Here is a tiny trained network, its code and every weight. The questions are about switching its units off for an input and a target symbol, where a switched-off unit gives its printed mean instead of its output.

import numpy as np


def w(rows, s, z=0):
    codes = np.array(rows[::2]) - 128.0
    scale = np.full(codes.shape[1], s)
    scale[-1] = z or s
    return codes * scale


def norm(h):
    return h / np.sqrt((h * h).mean(-1, keepdims=True) + 1e-5)


def f(y):
    return np.maximum(y, 0)


def softmax(a):
    e = np.exp(a - a.max(-1, keepdims=True))
    return e / e.sum(-1, keepdims=True)


def log_softmax(a):
    a = a - a.max(-1, keepdims=True)
    return a - np.log(np.exp(a).sum(-1, keepdims=True))


def net(x, mask):
    ids = ['ΛΣαγδζθπ'.index(c) for c in x.split()]
    T = len(ids)
    res = E[ids] + P[:T]
    u = 0
    for l in range(2):
        r = norm(res)
        for j in range(2):
            rows = slice(2 * j, 2 * j + 2)
            q, k, v = (r @ M[l][rows].T for M in (Q, K, V))
            z = softmax(np.where(np.tri(T) > 0, q @ k.T / 2**0.5, -1e9)) @ v
            o = O[l][rows]
            res = res + np.where(mask[u + j], z, o[:, -1]) @ o[:, :-1]
        u += 2
        y = f(norm(res) @ A[l][:, :-1].T + A[l][:, -1])
        res = res + np.where(mask[u : u + 8], y, B[l][:, -1]) @ B[l][:, :-1]
        u += 8
    return log_softmax(norm(res)[-1] @ U[:, :-1].T + U[:, -1])


Q, K, V, O, A, B = {}, {}, {}, {}, {}, {}
E = w([
[37,131,40,214],'Λ',
[122,49,212,145],'Σ',
[48,135,112,46],'α',
[162,30,253,159],'γ',
[42,94,129,89],'δ',
[13,117,73,111],'ζ',
[243,137,236,169],'θ',
[176,95,212,175],'π',
],0.0069)
P = w([
[164,124,84,180],'0',
[47,132,166,145],'1',
[85,85,160,185],'2',
[88,106,167,122],'3',
[194,32,95,111],'4',
[129,99,101,138],'5',
[130,138,69,134],'6',
[57,199,181,134],'7',
[107,100,120,82],'8',
[125,2,190,160],'9',
[198,69,43,87],'10',
],0.0062)
Q[0] = w([
[83,190,125,174],'L0H0',
[226,47,6,92],'L0H0',
[195,194,134,136],'L0H1',
[63,95,65,70],'L0H1',
],0.016)
K[0] = w([
[152,72,121,99],'L0H0',
[17,236,251,185],'L0H0',
[181,144,77,223],'L0H1',
[59,59,60,57],'L0H1',
],0.014)
V[0] = w([
[39,175,46,63],'L0H0',
[65,38,244,51],'L0H0',
[138,93,182,26],'L0H1',
[157,108,176,43],'L0H1',
],0.011)
O[0] = w([
[109,237,190,177,138],'L0H0',
[44,102,224,31,253],'L0H0',
[114,88,117,215,194],'L0H1',
[144,77,170,255,150],'L0H1',
],0.0079,0.0068)
A[0] = w([
[136,183,153,97,3],'L0N0',
[49,93,98,155,110],'L0N1',
[214,155,234,166,182],'L0N2',
[105,172,114,85,66],'L0N3',
[137,50,225,72,154],'L0N4',
[190,184,107,145,126],'L0N5',
[72,158,114,2,99],'L0N6',
[44,143,202,199,68],'L0N7',
],0.0093,0.0021)
B[0] = w([
[173,105,152,161,140],'L0N0',
[91,71,150,132,189],'L0N1',
[56,131,85,91,180],'L0N2',
[153,88,137,166,141],'L0N3',
[5,88,119,174,254],'L0N4',
[69,97,116,143,137],'L0N5',
[103,91,172,212,186],'L0N6',
[93,194,73,74,248],'L0N7',
],0.015,0.0083)
Q[1] = w([
[230,87,165,129],'L1H0',
[252,169,189,97],'L1H0',
[122,197,200,95],'L1H1',
[65,129,69,162],'L1H1',
],0.016)
K[1] = w([
[42,122,113,118],'L1H0',
[2,100,92,142],'L1H0',
[131,108,186,194],'L1H1',
[200,125,88,108],'L1H1',
],0.016)
V[1] = w([
[123,172,71,161],'L1H0',
[104,126,62,6],'L1H0',
[107,86,203,59],'L1H1',
[133,150,250,185],'L1H1',
],0.021)
O[1] = w([
[151,159,187,89,152],'L1H0',
[11,82,165,35,2],'L1H0',
[102,96,6,158,110],'L1H1',
[7,138,122,233,71],'L1H1',
],0.013,0.0094)
A[1] = w([
[128,94,115,51,62],'L1N0',
[176,40,210,2,101],'L1N1',
[45,82,19,111,103],'L1N2',
[12,37,7,97,206],'L1N3',
[64,167,62,168,88],'L1N4',
[65,126,238,4,185],'L1N5',
[148,193,236,193,250],'L1N6',
[201,55,208,76,127],'L1N7',
],0.009,0.0017)
B[1] = w([
[160,124,96,195,172],'L1N0',
[101,122,22,189,230],'L1N1',
[166,130,253,124,183],'L1N2',
[194,99,245,126,224],'L1N3',
[118,179,165,94,182],'L1N4',
[52,170,63,171,254],'L1N5',
[209,120,158,54,192],'L1N6',
[79,131,69,81,186],'L1N7',
],0.017,0.0089)
U = w([
[87,235,141,33,111],'Λ',
[130,27,219,142,2],'Σ',
[5,197,175,211,253],'α',
[119,35,225,141,5],'γ',
[145,197,120,253,124],'δ',
[213,176,150,62,183],'ζ',
[80,29,5,121,75],'θ',
[147,6,65,101,249],'π',
],0.008,0.0031)

Each question gives the input, a string of symbols that net reads in full, and the target symbol t.
The units are the heads (2 rows each of Q, K, V and O) and the neurons (one row each of A and B). Each row of codes is followed by its name. A weight is (code - 128) times the scale printed after its matrix; where a second scale follows, it is the last column's (O, A, B and U).
mask holds one flag per unit, layer by layer, with each layer's heads first. A switched-off unit (its flag False) gives its mean, the last column of its rows in O or B, instead of its output. The means were averaged over made-up inputs and are rounded, as every weight is.
A unit's drop is (log p(t) with every unit on - log p(t) with that unit switched off) / (log p(t) with every unit on - log p(t) with every unit switched off).
The circuit of an input: a set's keep is (log p(t) with only the set's units on - log p(t) with every unit switched off) / (log p(t) with every unit on - log p(t) with every unit switched off). Starting from the 12 units with the biggest drops (on a tie, the unit counted first), units are removed one at a time, each time the one whose removal leaves the highest keep (on an exact tie, the one counted first), for as long as the keep stays at least 0.8.
units of the circuit, in order: the units of the circuit, biggest drop first
most important unit: the unit with the biggest drop
top k neurons: the k neurons with the biggest drops, biggest first
k most important neurons of layer l: the k neurons of layer l with the biggest drops, biggest first
heads that matter: for each layer, one digit per head in row order, 1 if its drop is at least 0.15 and else 0, layers parted by /
input Λ Σ π θ δ δ δ δ, target Λ: heads that matter -> 10 / 01
input Λ δ ζ δ, target ζ: heads that matter -> 10 / 01
input γ δ δ Λ, target Σ: heads that matter -> 00 / 00
input π Λ Σ, target θ: units of the circuit, in order -> [L0H0]
input Λ δ Σ α, target ζ: 2 most important neurons of layer 0 -> [L0N7; L0N4]
input π α δ γ δ θ δ π Λ, target π: units of the circuit, in order -> [L0H0; L1H1]
input ζ θ δ α δ α Λ Σ, target ζ: units of the circuit, in order -> [L1H0; L1N6; L0H0]
input θ α θ Σ, target θ: units of the circuit, in order -> [L0H0; L1H1; L1N1; L1N7]
input Σ α δ θ θ θ α θ θ δ γ, target Σ: heads that matter -> 00 / 00
input θ ζ δ δ δ δ π δ ζ α, target θ: units of the circuit, in order -> [L0H0; L1H1; L1N1]
input ζ δ α α ζ Λ θ π, target ζ: units of the circuit, in order -> [L0H0; L1N6]
input δ α Σ α, target δ: heads that matter -> 11 / 10
input δ Λ Λ Λ α θ, target ζ: units of the circuit, in order -> [L0H0; L0N4; L1N6]
input γ δ θ, target γ: heads that matter -> 10 / 00
input Λ δ γ, target Λ: heads that matter -> 11 / 11
input θ α δ θ δ δ γ θ δ π, target θ: most important neuron of layer 0 -> [L0N6]
input Λ δ δ θ δ δ δ α δ ζ, target Λ: top 3 neurons -> [L0N2; L0N4; L0N7]
input Λ ζ δ δ Σ Λ ζ, target Λ: heads that matter -> 11 / 01
input ζ θ Σ δ, target ζ: heads that matter -> 11 / 00
input Σ Σ α θ δ, target γ: most important unit -> L1N3
input ζ δ δ δ Σ δ π ζ Λ γ, target ζ: heads that matter -> 11 / 10
input π Λ Σ θ δ α, target π: heads that matter -> 10 / 01
input δ Σ π θ δ π δ δ θ Σ, target δ: heads that matter -> 11 / 10
input Λ δ θ, target Λ: heads that matter -> 11 / 11
input ζ θ θ δ δ δ α θ, target ζ: top 4 neurons -> [L0N7; L0N4; L1N6; L0N6]
input δ θ π π δ δ, target δ: 2 most important neurons of layer 0 -> [L0N4; L0N6]
